Below are the code and all the weights of a small trained network. Each question names an input and a class and asks about switching units off, where a switched-off unit gives its printed mean instead of its output.

import numpy as np


def w(rows, s, z=0):
    codes = np.array(rows[::2]) - 128.0
    scale = np.full(codes.shape[1], s)
    scale[-1] = z or s
    return codes * scale


def f(y):
    return np.maximum(y, 0)


def log_softmax(a):
    a = a - a.max(-1, keepdims=True)
    return a - np.log(np.exp(a).sum(-1, keepdims=True))


def net(x, mask):
    res = np.array(x, float).reshape(1, 7) / 4 @ E
    y = f(res @ A[0][:, :-1].T + A[0][:, -1])
    res = res + np.where(mask, y, B[0][:, -1]) @ B[0][:, :-1]
    return log_softmax(res[-1] @ U[:, :-1].T + U[:, -1])


A, B = {}, {}
E = w([
[130,132,143,149,127,103,140,120,143,131,143],'x0',
[133,149,2,184,188,60,234,128,23,184,146],'x1',
[131,114,92,106,144,140,51,145,97,89,104],'x2',
[100,94,73,82,209,103,190,150,231,108,115],'x3',
[3,209,100,92,34,88,234,78,106,40,137],'x4',
[29,116,155,185,190,200,155,23,110,95,215],'x5',
[229,142,31,128,71,163,111,91,175,110,158],'x6',
],0.0085)
A[0] = w([
[130,87,232,117,95,180,61,155,202,105,145,3],'N0',
[175,76,58,168,108,194,129,18,143,83,198,151],'N1',
[104,83,186,115,71,153,102,124,152,128,119,35],'N2',
[141,155,136,95,143,146,100,93,208,88,114,121],'N3',
[103,143,190,146,116,182,86,93,165,120,56,58],'N4',
[36,99,197,108,160,75,105,204,100,179,122,102],'N5',
[122,154,205,120,120,168,92,95,234,92,93,48],'N6',
[104,181,131,102,66,92,143,182,132,45,129,110],'N7',
[154,38,165,153,194,193,105,189,160,197,153,70],'N8',
[41,125,215,103,231,97,121,151,61,138,79,118],'N9',
[154,77,105,161,173,155,151,157,85,191,145,96],'N10',
[48,100,148,187,202,204,156,98,110,114,130,43],'N11',
[84,138,181,135,195,176,118,62,103,124,165,26],'N12',
[94,142,133,143,188,185,82,45,144,90,139,49],'N13',
[108,135,225,128,147,134,141,88,86,163,108,192],'N14',
[96,81,95,28,254,100,178,140,229,101,147,214],'N15',
[176,76,157,103,161,106,57,81,172,204,175,88],'N16',
[138,141,175,169,25,137,77,136,39,134,187,156],'N17',
[149,137,145,90,90,33,129,183,147,142,30,81],'N18',
[49,149,111,73,55,96,197,84,119,25,123,59],'N19',
[155,152,143,89,65,126,103,215,89,183,87,178],'N20',
[152,159,176,140,85,138,93,78,45,179,137,179],'N21',
],0.0078,0.0022)
B[0] = w([
[139,112,92,198,124,73,136,129,96,123,93,248],'N0',
[181,141,106,120,133,96,104,69,185,159,49,211],'N1',
[150,136,59,142,99,77,114,98,79,135,118,188],'N2',
[137,83,94,110,154,61,149,132,96,172,86,182],'N3',
[99,106,129,147,123,37,98,131,67,116,124,197],'N4',
[113,100,131,90,114,134,146,76,149,123,56,226],'N5',
[69,130,73,163,115,36,104,154,59,140,116,223],'N6',
[98,95,147,148,115,171,55,133,152,89,93,196],'N7',
[104,74,138,169,126,174,144,176,148,80,111,237],'N8',
[128,87,94,100,122,104,132,1,180,109,70,245],'N9',
[91,115,128,227,109,127,243,142,100,87,135,197],'N10',
[203,194,151,162,167,150,58,93,98,179,89,213],'N11',
[171,145,216,174,160,173,91,134,136,189,94,197],'N12',
[189,158,175,134,153,127,50,134,168,148,53,187],'N13',
[147,107,114,99,191,91,158,89,174,142,124,196],'N14',
[98,95,90,83,158,109,18,189,130,209,174,251],'N15',
[107,90,138,160,123,217,131,192,160,74,114,208],'N16',
[123,66,135,73,183,125,74,140,162,142,187,211],'N17',
[151,231,171,181,105,125,113,155,172,165,114,214],'N18',
[179,46,200,167,122,207,163,223,96,101,116,248],'N19',
[151,175,162,106,152,137,108,75,142,111,119,216],'N20',
[83,80,124,67,179,101,116,120,164,196,207,201],'N21',
],0.0067,0.011)
U = w([
[165,231,160,130,146,121,97,144,162,141,71,51],'0',
[104,67,154,166,120,174,148,178,121,46,123,76],'1',
[106,127,61,168,128,53,148,136,11,137,111,117],'2',
[146,125,105,84,134,107,129,100,181,111,93,254],'3',
[101,96,122,52,161,97,93,158,153,160,188,102],'4',
],0.011,0.0044)

Each question gives the input, the list of numbers given to net, and the class t.
The units are the neurons (one row each of A and B). Each row of codes is followed by its name. A weight is (code - 128) times the scale printed after its matrix; where a second scale follows, it is the last column's (A, B and U).
mask holds one flag per neuron, in row order. A switched-off neuron (its flag False) gives its mean, the last column of its row in B, instead of its output. The means were averaged over made-up inputs and are rounded, as every weight is.
A unit's drop is (log p(t) with every unit on - log p(t) with that unit switched off) / (log p(t) with every unit on - log p(t) with every unit switched off).
The circuit of an input: a set's keep is (log p(t) with only the set's units on - log p(t) with every unit switched off) / (log p(t) with every unit on - log p(t) with every unit switched off). Starting from the 12 units with the biggest drops (on a tie, the unit counted first), units are removed one at a time, each time the one whose removal leaves the highest keep (on an exact tie, the one counted first), for as long as the keep stays at least 0.8.
units of the circuit, in order: the units of the circuit, biggest drop first
unit that matters most: the unit with the biggest drop
top k neurons: the k neurons with the biggest drops, biggest first
drop when u is switched off: that unit's drop, to one decimal
input [-4,-8,-7,2,-6,-6,-2], class 2: top 2 neurons -> [N6; N0]
input [-8,-5,7,-6,-5,7,2], class 0: units of the circuit, in order -> [N13]
input [-3,-8,-7,-5,-5,6,5], class 2: top 3 neurons -> [N6; N0; N4]
input [-5,-5,-4,-8,-8,-3,7], class 1: top 4 neurons -> [N16; N8; N15; N0]
input [1,-8,-5,-2,-5,5,8], class 2: top 2 neurons -> [N6; N0]
input [2,2,-4,-8,-1,3,-6], class 4: top 2 neurons -> [N21; N17]
input [1,1,-1,7,-2,4,0], class 4: top 2 neurons -> [N15; N18]
input [1,6,-5,-2,-7,-5,-2], class 1: top 2 neurons -> [N10; N8]
input [-7,-1,2,-5,-3,3,-7], class 3: top 2 neurons -> [N9; N15]
input [-6,-2,6,0,1,-4,4], class 0: units of the circuit, in order -> [N9; N18]
input [0,0,-7,-5,6,6,-6], class 0: top 3 neurons -> [N11; N12; N8]
input [-1,5,6,-6,8,-5,-4], class 1: units of the circuit, in order -> [N19; N7]
input [-1,6,6,-1,-7,7,-8], class 3: top 2 neurons -> [N9; N19]
input [6,0,-5,8,7,-3,7], class 4: units of the circuit, in order -> [N15]
input [1,5,-3,5,4,-5,1], class 0: units of the circuit, in order -> [N18; N6]
input [-3,2,4,-2,-4,1,-6], class 3: units of the circuit, in order -> [N9; N5]
input [8,-5,-5,-7,1,-5,-7], class 3: top 2 neurons -> [N15; N5]
input [-3,1,-4,-6,4,-6,-3], class 0: top 3 neurons -> [N18; N15; N20]
input [4,6,6,7,3,-6,0], class 4: units of the circuit, in order -> [N15; N0]
input [4,-7,0,4,3,6,-2], class 2: unit that matters most -> N6
input [-6,-8,5,-3,-5,-5,0], class 2: units of the circuit, in order -> [N0; N6]
input [-2,-1,6,8,-1,-6,-4], class 4: top 2 neurons -> [N15; N11]
input [-2,-1,5,4,6,6,1], class 0: units of the circuit, in order -> [N11; N13]
input [3,-7,-1,-4,4,7,-6], class 0: drop when N2 is switched off -> -0.1
input [5,-8,5,0,3,2,-2], class 2: drop when N18 is switched off -> 0.0
input [2,1,-4,-7,1,-2,-8], class 3: drop when N15 is switched off -> 0.4
